Below is a small trained network, with its code and all its weights. Each question gives an input and a class and asks what happens when units are switched off, that is, made to give their printed mean instead of their output.

import numpy as np


def w(rows, s, z=0):
    codes = np.array(rows[::2]) - 128.0
    scale = np.full(codes.shape[1], s)
    scale[-1] = z or s
    return codes * scale


def norm(h):
    return h / np.sqrt((h * h).mean(-1, keepdims=True) + 1e-5)


def f(y):
    return y / 2 * (1 + np.tanh(0.7978845608 * (y + 0.044715 * y**3)))


def log_softmax(a):
    a = a - a.max(-1, keepdims=True)
    return a - np.log(np.exp(a).sum(-1, keepdims=True))


def net(x, mask):
    res = np.array(x, float).reshape(1, 5) / 4 @ E
    u = 0
    for l in range(2):
        y = f(norm(res) @ A[l][:, :-1].T + A[l][:, -1])
        res = res + np.where(mask[u : u + 14], y, B[l][:, -1]) @ B[l][:, :-1]
        u += 14
    return log_softmax(norm(res)[-1] @ U[:, :-1].T + U[:, -1])


A, B = {}, {}
E = w([
[183,194,127,119,133,175,85,64,184,150,13],'x0',
[253,61,122,192,232,30,131,139,184,101,97],'x1',
[151,245,151,178,92,115,142,223,234,38,177],'x2',
[120,139,125,156,106,103,133,110,109,121,111],'x3',
[105,126,122,144,153,145,121,143,144,146,126],'x4',
],0.005)
A[0] = w([
[187,135,206,199,176,45,126,163,209,67,141,3],'0.n0',
[170,90,60,103,234,37,150,89,106,149,107,53],'0.n1',
[191,13,89,180,154,110,111,70,142,139,130,64],'0.n2',
[110,209,165,142,64,106,171,254,152,102,170,121],'0.n3',
[64,78,81,100,103,158,126,52,82,155,116,135],'0.n4',
[108,86,126,106,162,175,134,136,142,173,162,107],'0.n5',
[143,79,76,149,167,104,192,142,81,120,175,82],'0.n6',
[166,58,153,156,177,84,100,120,141,176,121,113],'0.n7',
[196,132,76,136,156,103,120,98,146,121,111,54],'0.n8',
[81,114,168,82,101,137,120,105,66,217,125,149],'0.n9',
[115,89,154,129,141,91,168,124,86,102,106,51],'0.n10',
[182,141,179,106,152,154,85,85,145,182,10,134],'0.n11',
[160,51,135,119,153,53,125,159,101,217,96,129],'0.n12',
[163,252,134,123,82,180,102,138,183,122,66,117],'0.n13',
],0.0053,0.0039)
B[0] = w([
[126,46,5,119,98,254,155,83,92,102,114,220],'0.n0',
[101,174,156,113,112,73,87,166,138,170,168,204],'0.n1',
[89,205,195,148,148,119,119,138,112,147,121,198],'0.n2',
[70,175,136,82,179,92,101,160,51,155,108,253],'0.n3',
[182,112,107,164,123,155,123,161,153,73,134,209],'0.n4',
[158,144,137,180,84,97,137,125,108,92,115,136],'0.n5',
[132,106,154,173,65,188,118,111,155,123,189,158],'0.n6',
[140,136,171,86,85,102,147,111,82,125,112,191],'0.n7',
[91,139,115,63,160,154,111,166,125,144,128,151],'0.n8',
[149,122,35,146,146,160,132,177,162,87,144,203],'0.n9',
[94,135,125,126,113,174,154,106,201,147,180,123],'0.n10',
[161,166,82,98,148,108,109,145,143,115,66,240],'0.n11',
[129,122,196,148,138,117,173,76,129,164,177,200],'0.n12',
[177,63,199,169,76,129,82,95,198,179,168,218],'0.n13',
],0.0063,0.0055)
A[1] = w([
[148,192,192,90,149,61,137,137,118,127,35,102],'1.n0',
[79,163,249,136,103,172,116,59,187,152,147,129],'1.n1',
[59,200,180,85,169,38,125,188,75,164,150,15],'1.n2',
[106,91,107,84,98,166,183,180,151,75,197,57],'1.n3',
[117,40,50,143,137,157,254,188,83,74,161,25],'1.n4',
[175,108,41,135,115,164,91,87,216,66,44,31],'1.n5',
[135,103,224,142,108,60,164,45,147,153,178,83],'1.n6',
[103,76,73,187,127,148,170,139,97,72,203,59],'1.n7',
[141,209,244,128,117,136,44,72,137,216,116,174],'1.n8',
[21,76,245,106,142,66,107,134,89,133,194,169],'1.n9',
[67,147,137,93,91,65,159,155,113,127,135,5],'1.n10',
[127,173,118,125,37,148,127,112,114,114,130,87],'1.n11',
[154,79,118,208,107,161,162,163,112,31,183,30],'1.n12',
[172,67,117,200,127,158,148,64,194,134,140,163],'1.n13',
],0.0056,0.002)
B[1] = w([
[3,160,116,77,182,139,184,57,164,74,155,186],'1.n0',
[175,56,158,174,140,78,223,178,128,194,137,175],'1.n1',
[172,167,52,74,102,214,26,151,98,65,52,207],'1.n2',
[132,157,145,149,173,90,107,85,155,165,62,180],'1.n3',
[111,138,212,113,164,61,164,76,188,186,116,226],'1.n4',
[100,125,107,146,80,174,69,227,11,63,140,232],'1.n5',
[124,132,128,142,111,167,82,233,208,178,137,169],'1.n6',
[143,148,136,62,215,63,173,54,176,135,90,202],'1.n7',
[102,81,131,143,162,53,215,69,135,136,190,254],'1.n8',
[172,91,90,190,62,202,94,135,93,81,100,220],'1.n9',
[206,87,119,150,146,170,132,120,123,111,69,140],'1.n10',
[144,85,142,135,169,109,95,143,118,128,108,140],'1.n11',
[129,182,115,73,157,56,158,49,169,115,107,182],'1.n12',
[37,209,111,95,110,186,115,173,45,111,138,174],'1.n13',
],0.006,0.0062)
U = w([
[100,163,120,74,248,53,190,24,176,147,109,254],'0',
[137,151,60,137,84,224,40,197,54,51,98,114],'1',
[157,64,218,221,70,117,146,161,164,221,222,46],'2',
],0.012,0.00039)

Each question gives the input, the list of numbers given to net, and the class t.
The units are the neurons (one row each of A and B). Each row of codes is followed by its name. A weight is (code - 128) times the scale printed after its matrix; where a second scale follows, it is the last column's (A, B and U).
mask holds one flag per neuron, layer by layer. A switched-off neuron (its flag False) gives its mean, the last column of its row in B, instead of its output. The means were averaged over made-up inputs and are rounded, as every weight is.
A unit's drop is (log p(t) with every unit on - log p(t) with that unit switched off) / (log p(t) with every unit on - log p(t) with every unit switched off).
The circuit of an input: a set's keep is (log p(t) with only the set's units on - log p(t) with every unit switched off) / (log p(t) with every unit on - log p(t) with every unit switched off). Starting from the 12 units with the biggest drops (on a tie, the unit counted first), units are removed one at a time, each time the one whose removal leaves the highest keep (on an exact tie, the one counted first), for as long as the keep stays at least 0.8.
circuit, biggest first: the units of the circuit, biggest drop first
k most important neurons: the k neurons with the biggest drops, biggest first
k most important neurons of layer l: the k neurons of layer l with the biggest drops, biggest first
drop of u: that unit's drop, to one decimal
input [6,0,5,-6,5], class 2: circuit, biggest first => [0.n13]
input [2,0,4,-3,-5], class 2: 2 most important neurons => [0.n13, 0.n9]
input [-7,3,0,3,-6], class 2: 2 most important neurons of layer 1 => [1.n9, 1.n6]
input [5,0,-5,-3,2], class 1: 3 most important neurons of layer 0 => [0.n9, 0.n4, 0.n3]
input [3,0,-4,0,-5], class 1: 2 most important neurons => [0.n9, 0.n4]
input [0,1,7,-4,-8], class 0: 4 most important neurons => [0.n11, 0.n0, 0.n3, 0.n1]
input [7,0,-8,5,-7], class 1: 3 most important neurons => [0.n4, 0.n9, 1.n5]
input [4,-8,1,2,3], class 2: 2 most important neurons of layer 0 => [0.n13, 0.n0]
input [-6,1,4,-5,-4], class 0: 4 most important neurons => [0.n0, 0.n1, 0.n2, 1.n4]
input [4,6,1,-8,-1], class 1: 2 most important neurons => [0.n0, 0.n3]
input [0,-7,-7,-5,6], class 0: 2 most important neurons => [1.n4, 1.n7]
input [2,8,6,-3,7], class 1: 2 most important neurons => [1.n5, 0.n0]
input [0,-8,-3,-4,-6], class 0: 2 most important neurons => [0.n11, 1.n4]
input [4,-2,7,-5,7], class 2: most important neuron => [0.n13]
input [7,-8,2,0,8], class 2: drop of 0.n13 => 0.5
input [7,-4,6,-2,-1], class 2: drop of 0.n13 => 1.4
input [7,0,-5,7,-2], class 1: drop of 0.n3 => 0.4
input [7,-8,8,2,0], class 2: drop of 0.n13 => 0.9
